Below is a small trained network, with its code and all its weights. Each question gives an input and a class and asks what happens when units are switched off, that is, made to give their printed mean instead of their output.

import numpy as np


def w(rows, s, z=0):
    codes = np.array(rows[::2]) - 128.0
    scale = np.full(codes.shape[1], s)
    scale[-1] = z or s
    return codes * scale


def norm(h):
    return h / np.sqrt((h * h).mean(-1, keepdims=True) + 1e-5)


def f(y):
    return y / 2 * (1 + np.tanh(0.7978845608 * (y + 0.044715 * y**3)))


def log_softmax(a):
    a = a - a.max(-1, keepdims=True)
    return a - np.log(np.exp(a).sum(-1, keepdims=True))


def net(x, mask):
    res = np.array(x, float).reshape(1, 5) / 4 @ E
    u = 0
    for l in range(2):
        y = f(norm(res) @ A[l][:, :-1].T + A[l][:, -1])
        res = res + np.where(mask[u : u + 5], y, B[l][:, -1]) @ B[l][:, :-1]
        u += 5
    return log_softmax(norm(res)[-1] @ U[:, :-1].T + U[:, -1])


A, B = {}, {}
E = w([
[172,185,76,121,82,150,145,76,203,156,165],'x0',
[82,186,63,126,151,166,169,81,157,76,157],'x1',
[160,198,78,162,126,171,180,160,2,123,129],'x2',
[128,123,102,138,157,117,56,114,107,137,158],'x3',
[143,139,72,121,137,104,99,156,162,119,164],'x4',
],0.0098)
A[0] = w([
[94,115,43,80,99,174,138,2,173,123,97,77],'L0N0',
[148,94,178,168,175,118,126,163,115,200,122,91],'L0N1',
[169,153,28,226,100,249,143,121,112,157,109,132],'L0N2',
[61,128,76,145,234,196,199,129,121,64,115,140],'L0N3',
[50,110,93,31,116,151,153,69,145,157,181,5],'L0N4',
],0.0068,0.0025)
B[0] = w([
[241,177,74,110,225,40,254,71,103,59,113,200],'L0N0',
[80,165,89,166,95,133,164,129,180,46,158,170],'L0N1',
[66,87,202,203,126,143,44,162,189,183,93,254],'L0N2',
[73,11,87,124,127,181,68,103,175,177,98,253],'L0N3',
[153,132,119,77,120,93,199,125,126,134,144,152],'L0N4',
],0.0086,0.0057)
A[1] = w([
[125,79,147,89,124,179,117,219,49,194,106,117],'L1N0',
[3,176,125,81,180,158,56,130,136,123,138,45],'L1N1',
[135,181,204,129,138,122,170,136,183,218,156,18],'L1N2',
[135,58,114,112,91,177,130,51,226,200,176,38],'L1N3',
[65,159,35,146,173,132,116,172,6,137,88,3],'L1N4',
],0.0067,0.00058)
B[1] = w([
[152,181,53,94,93,93,181,115,132,122,90,245],'L1N0',
[79,82,81,103,112,135,145,129,227,181,99,230],'L1N1',
[106,87,152,200,159,86,112,160,139,184,153,165],'L1N2',
[130,97,254,112,193,181,102,97,129,54,162,252],'L1N3',
[110,171,136,100,108,89,210,114,174,109,155,253],'L1N4',
],0.0091,0.0044)
U = w([
[70,85,161,172,76,115,2,213,118,224,91,194],'0',
[129,120,190,117,222,195,61,103,138,158,210,185],'1',
[178,234,110,103,182,104,148,143,27,84,171,5],'2',
],0.0067,0.0011)

Each question gives the input, the list of numbers given to net, and the class t.
The units are the neurons (one row each of A and B). Each row of codes is followed by its name. A weight is (code - 128) times the scale printed after its matrix; where a second scale follows, it is the last column's (A, B and U).
mask holds one flag per neuron, layer by layer. A switched-off neuron (its flag False) gives its mean, the last column of its row in B, instead of its output. The means were averaged over made-up inputs and are rounded, as every weight is.
A unit's drop is (log p(t) with every unit on - log p(t) with that unit switched off) / (log p(t) with every unit on - log p(t) with every unit switched off).
The circuit of an input: a set's keep is (log p(t) with only the set's units on - log p(t) with every unit switched off) / (log p(t) with every unit on - log p(t) with every unit switched off). Starting from all 10 units, units are removed one at a time, each time the one whose removal leaves the highest keep (on an exact tie, the one counted first), for as long as the keep stays at least 0.8.
circuit, biggest first: the units of the circuit, biggest drop first
top k neurons: the k neurons with the biggest drops, biggest first
k most important neurons of layer l: the k neurons of layer l with the biggest drops, biggest first
drop when u is switched off: that unit's drop, to one decimal
input [-7,5,5,-6,7], class 0: circuit, biggest first	[L0N3]
input [-8,8,3,7,5], class 0: 2 most important neurons of layer 0	[L0N3, L0N0]
input [6,2,-2,6,6], class 2: circuit, biggest first	[L0N0, L0N3]
input [2,4,5,-6,5], class 1: top 2 neurons	[L1N3, L0N3]
input [-6,8,7,-3,-8], class 0: circuit, biggest first	[L0N3, L0N0]
input [5,2,-3,7,-1], class 2: top 2 neurons	[L0N0, L0N3]
input [6,8,8,-4,-4], class 1: 2 most important neurons of layer 1	[L1N0, L1N3]
input [3,-8,-3,1,7], class 1: top 3 neurons	[L1N3, L0N2, L1N1]
input [-5,2,8,-7,8], class 0: top 2 neurons	[L0N3, L0N2]
input [-1,8,6,3,-3], class 0: top 3 neurons	[L0N2, L1N1, L0N3]
input [5,7,5,-8,1], class 1: top 2 neurons	[L0N2, L0N3]
input [1,3,-4,5,2], class 2: circuit, biggest first	[L0N0, L0N2]
input [-6,-7,1,-1,2], class 2: 2 most important neurons of layer 0	[L0N2, L0N3]
input [3,8,-4,-7,2], class 2: most important neuron of layer 0	[L0N0]
input [6,-6,8,6,3], class 0: 2 most important neurons of layer 0	[L0N2, L0N0]
input [-8,6,4,1,-1], class 0: top 2 neurons	[L0N3, L0N0]
input [-4,5,2,1,-4], class 0: top 2 neurons	[L0N0, L1N1]
input [5,-6,-2,-3,7], class 1: top 3 neurons	[L1N3, L0N2, L1N1]
input [-3,-2,2,3,-1], class 2: 2 most important neurons of layer 0	[L0N2, L0N3]
input [5,3,-3,2,-3], class 2: circuit, biggest first	[L0N0]
input [-6,8,1,-3,4], class 0: top 2 neurons	[L0N3, L1N1]
input [5,-6,8,-4,7], class 0: 2 most important neurons of layer 0	[L0N2, L0N0]
input [4,-8,-5,8,-1], class 1: 2 most important neurons of layer 0	[L0N2, L0N1]
input [-1,-8,8,-1,-6], class 2: top 2 neurons	[L1N0, L0N3]
input [-2,-6,2,-3,8], class 2: 2 most important neurons of layer 0	[L0N2, L0N3]
input [6,3,-2,-8,-5], class 2: top 2 neurons	[L0N0, L0N3]
input [-5,-4,7,6,4], class 2: most important neuron of layer 1	[L1N4]
input [-5,3,8,7,8], class 0: drop when L0N2 is switched off	0.3
